Each row has two labels, one from each of two sets.
[-38  -5  24 -60  16 -26  52  29 -36   3   3 -18   2  30  -2  19] : BC & GM
[-39 -14  52 -36  30  -4   3  19 -48  -2 -15  20 -20  47 -27   3] : TQ & GM
[-32   1  10 -28  19 -25  17  37  14   3  15   2  11  15  14  17] : BC & ZN
[-41 -12  40 -37  15 -64  36  21 -47  11  -3 -13  16  53 -15 -12] : BC & TM
[-43  -8  23  14   7 -42   4  -7 -18  -5   6  16  -1  52  13 -14] : RJ & TM
[-14  -4   8 -22  15   1  53  19  10  37  15 -23  14  25  -1   7] : PB & GM
[-33  -6  62   2   6 -22  -1  18 -24 -18  -6  23   5  66  22   1] : RJ & TM
[-29 -10  17 -41  19 -29  46   5  -7  11   5   3  15  51   6  17] : BC & BS
[-48 -21  45 -57  27 -32  52  23 -29  11   8  -5  -3  66  15   0] : BC & BS
[-16 -11   5 -31  16 -28  23   7   8  -5  -3  13  25  20  17 -22] : BC & TM
[ -2 -11  23 -21  22 -25  59  29  11   8  -9   5  10  -5  13  12] : PB & ZN
[-33  30  46 -27  65 -18 -11  -4 -11  -2  -8  13  -7  26  -1 -31] : TQ & TM
[-29 -11  35 -22  23 -33  70  27  -4  22  10 -12 -18  47  -6   5] : BC & GM
[-26  -6  49 -31  22 -42  -5  12 -37  -9  -7   3  -8  64  -1 -22] : TQ & TM
[-17  -3  23 -12   7 -31 -17 -14 -15  -1  12  -5  12  54   7 -28] : TQ & TM
[-60  -9  50 -63  40 -41  22  29 -27  23   5 -14   1  73  13  16] : BC & BS
[  2 -10  16 -15  11 -42  65 -14   7  19   8   8   8  19  -6 -21] : PB & BS
[-35  -1  44 -24  28  -6  25  34 -29   5  -4  12  -9  33   4  13] : TQ & GM
[-23  -3   3 -39  37 -35  82  69 -13   7   2  -5   4  16  37  -6] : BC & GM
[-38   5  52 -41  14 -16   3  45 -27  10   0 -13  -9  53  14  11] : TQ & ZN
[-18 -26  35 -38  18 -32  59  64  -3  21   7   4   2  37  23   1] : BC & GM
[-50  -4  69 -41  17 -29   2  18 -49   0   1   6  -8  59  10 -19] : TQ & TM
[-26  -7  37   0  11 -12  42  -9 -13  -1 -19   3   2  22  11 -17] : RJ & TM
[-13  -2  -2 -27  30   4  22  31  -1  10 -13  11  31   6  18   6] : BC & GM
[-11 -11  46 -10  20 -25  35  29 -10   8 -29  23   9  28  28   5] : PB & GM
[-43   5  32   4   8  -5  19   5  -8   7   1   3 -24  28   5  -3] : TQ & GM
[-53   7  28 -65  32   2 -17  27 -25  -7   7  10 -15  46   5  13] : TQ & ZN
[-44  -2   8 -45  32  -1   7 -22 -18  23  14  -2  -8 -72   0 -12] : TQ & BS
[-46   3  46  29  16 -13  21  -3 -12  17   8  -7 -11  63  -6 -19] : RJ & BS
[-33  -1  20 -18  24 -11  -2  21 -16   1 -25  13  -7  37   2   5] : TQ & GM
[-22  20  19   2  17 -29  27   8   3  11  -5  24   1  52   6 -15] : RJ & BS
[  1  -6   2 -28  27 -17  54  31   4  13  13   7   2  10 -13   9] : PB & GM
[-28   4  52 -60  35 -38  81  17 -22  17  -2  -1  -1  16  12  -7] : BC & GM
[-16  -3   4 -10   9 -26   7  43  -1 -30   6 -13 -31  19  15  37] : PB & GM
[-30 -21  13 -49  28 -37  51  15  -3  14 -40 -19 -10  -1  27   5] : PB & BS
[-56   6  38 -44  31  10  22  15 -25  13 -11  14 -14  59  20  14] : TQ & BS
[-39 -34  22 -28   9  11 -13  26 -19   1  -9   0 -11  49   8  -4] : PB & CM
[-28  -5  13 -21  16  -2 -25   0  -4  -9   8   7  19  40  18 -19] : TQ & CM
[-24 -13  22 -44  15 -13 -22 -81 -18 -16   3   6   5  33   4 -12] : TQ & CM
[-19 -18   2 -47  12 -26  19   1   5   1  12  22  30  25  35 -25] : BC & CM
[-29  -8  23 -48  26 -31   6  25 -28  -1   3  -8   4  58  21  -4] : BC & CM
[-39   4  38 -33  32 -18  25  -4  23  -9  -8  10  -8  14  19  -7] : TQ & GM

Each row has two labels, one from each of two sets.
[  0  12 -15 -10  -1 -46   5 -57 -13  13  -3  23 -19 -17  21  -3] : TZ & (20)
[ -2  27   0  -2   9 -27 -10 -29   4   9   6  23  -5  -7  16  -2] : TZ & (20)
[ -4   5 -13 -23   8   2   4 -39 -18  20  23  32 -25 -25  12   0] : MF & (20)
[ 10  20  -6 -15   0 -21   3 -57  -3  18  -3  16 -13  -3  16   4] : TZ & (20)
[  3  -6 -14  -9   1 -21   9 -48 -17  12  -3  16 -13 -12  11   9] : TB & (20)
[  7  11 -10  -3   3 -22  -4 -41  -1  16  -3  30 -15 -17  13   1] : MF & (20)
[  7  15  -6   6  16 -13  12 -13 -14  15  -8  40 -18 -26   9   3] : TZ & (27)
[-11  42 -23 -23   1 -35  -2 -98 -11  28   4  23 -25 -16  26  -6] : TB & (20)
